Here is a tiny trained network, its code and every weight. The questions are about switching its units off for an input and a class, where a switched-off unit gives its printed mean instead of its output.

import numpy as np


def w(rows, s, z=0):
    codes = np.array(rows[::2]) - 128.0
    scale = np.full(codes.shape[1], s)
    scale[-1] = z or s
    return codes * scale


def f(y):
    return y / 2 * (1 + np.tanh(0.7978845608 * (y + 0.044715 * y**3)))


def log_softmax(a):
    a = a - a.max(-1, keepdims=True)
    return a - np.log(np.exp(a).sum(-1, keepdims=True))


def net(x, mask):
    res = np.array(x, float).reshape(1, 6) / 4 @ E
    y = f(res @ A[0][:, :-1].T + A[0][:, -1])
    res = res + np.where(mask, y, B[0][:, -1]) @ B[0][:, :-1]
    return log_softmax(res[-1] @ U[:, :-1].T + U[:, -1])


A, B = {}, {}
E = w([
[112,223,100,158],'x0',
[130,130,129,131],'x1',
[21,76,103,197],'x2',
[125,128,128,131],'x3',
[135,128,125,125],'x4',
[254,138,17,171],'x5',
],0.008)
A[0] = w([
[111,167,127,163,234],'neuron 0',
[114,138,111,110,254],'neuron 1',
[181,174,171,83,158],'neuron 2',
[139,157,135,178,139],'neuron 3',
[89,146,160,94,79],'neuron 4',
[180,7,161,117,143],'neuron 5',
[152,119,99,141,95],'neuron 6',
[102,150,169,77,122],'neuron 7',
[91,130,159,107,143],'neuron 8',
[151,163,174,102,68],'neuron 9',
[100,148,186,145,169],'neuron 10',
[174,150,143,129,144],'neuron 11',
[73,98,64,163,127],'neuron 12',
[180,154,144,106,125],'neuron 13',
[139,119,88,114,78],'neuron 14',
[192,131,115,133,90],'neuron 15',
[159,168,111,104,137],'neuron 16',
[116,205,135,153,157],'neuron 17',
[169,132,129,196,84],'neuron 18',
[125,116,133,171,217],'neuron 19',
],0.016,0.0057)
B[0] = w([
[90,30,154,22,231],'neuron 0',
[198,7,130,61,215],'neuron 1',
[88,71,197,116,254],'neuron 2',
[158,228,97,76,166],'neuron 3',
[106,121,10,245,196],'neuron 4',
[55,216,13,41,248],'neuron 5',
[223,188,166,188,169],'neuron 6',
[173,120,61,250,217],'neuron 7',
[217,140,44,184,211],'neuron 8',
[3,122,211,197,165],'neuron 9',
[208,104,73,147,229],'neuron 10',
[89,164,154,87,197],'neuron 11',
[25,73,228,132,224],'neuron 12',
[115,84,205,151,211],'neuron 13',
[109,133,108,220,145],'neuron 14',
[66,74,110,202,220],'neuron 15',
[166,199,193,96,206],'neuron 16',
[96,119,5,39,216],'neuron 17',
[120,122,91,221,181],'neuron 18',
[154,60,224,97,194],'neuron 19',
],0.0051,0.0066)
U = w([
[136,103,131,121,254],'0',
[142,152,101,250,26],'1',
[46,200,75,69,85],'2',
[92,150,139,127,196],'3',
[79,124,204,148,45],'4',
],0.014,0.0044)

Each question gives the input, the list of numbers given to net, and the class t.
The units are the neurons (one row each of A and B). Each row of codes is followed by its name. A weight is (code - 128) times the scale printed after its matrix; where a second scale follows, it is the last column's (A, B and U).
mask holds one flag per neuron, in row order. A switched-off neuron (its flag False) gives its mean, the last column of its row in B, instead of its output. The means were averaged over made-up inputs and are rounded, as every weight is.
A unit's drop is (log p(t) with every unit on - log p(t) with that unit switched off) / (log p(t) with every unit on - log p(t) with every unit switched off).
The circuit of an input: a set's keep is (log p(t) with only the set's units on - log p(t) with every unit switched off) / (log p(t) with every unit on - log p(t) with every unit switched off). Starting from the 12 units with the biggest drops (on a tie, the unit counted first), units are removed one at a time, each time the one whose removal leaves the highest keep (on an exact tie, the one counted first), for as long as the keep stays at least 0.8.
circuit, biggest first: the units of the circuit, biggest drop first
k most important neurons: the k neurons with the biggest drops, biggest first
drop of u: that unit's drop, to one decimal
input [6,-7,8,5,0,4], class 4: circuit, biggest first => (neuron 12)
input [2,2,-7,2,6,-8], class 1: 3 most important neurons => (neuron 7; neuron 4; neuron 8)
input [-6,0,-3,-5,2,8], class 1: circuit, biggest first => (neuron 15; neuron 0)
input [1,-8,8,2,2,-7], class 0: circuit, biggest first => (neuron 10; neuron 8)
input [4,0,8,5,-4,1], class 4: 3 most important neurons => (neuron 12; neuron 5; neuron 19)
input [4,8,3,7,2,-5], class 0: 2 most important neurons => (neuron 5; neuron 0)
input [1,-3,-7,7,-4,-8], class 1: drop of neuron 7 => 0.3
input [3,-4,-5,0,-7,-7], class 1: drop of neuron 7 => 0.3
input [-6,-5,1,-4,4,-5], class 2: drop of neuron 8 => -0.1
input [1,-3,-6,-3,6,-6], class 1: 2 most important neurons => (neuron 7; neuron 4)
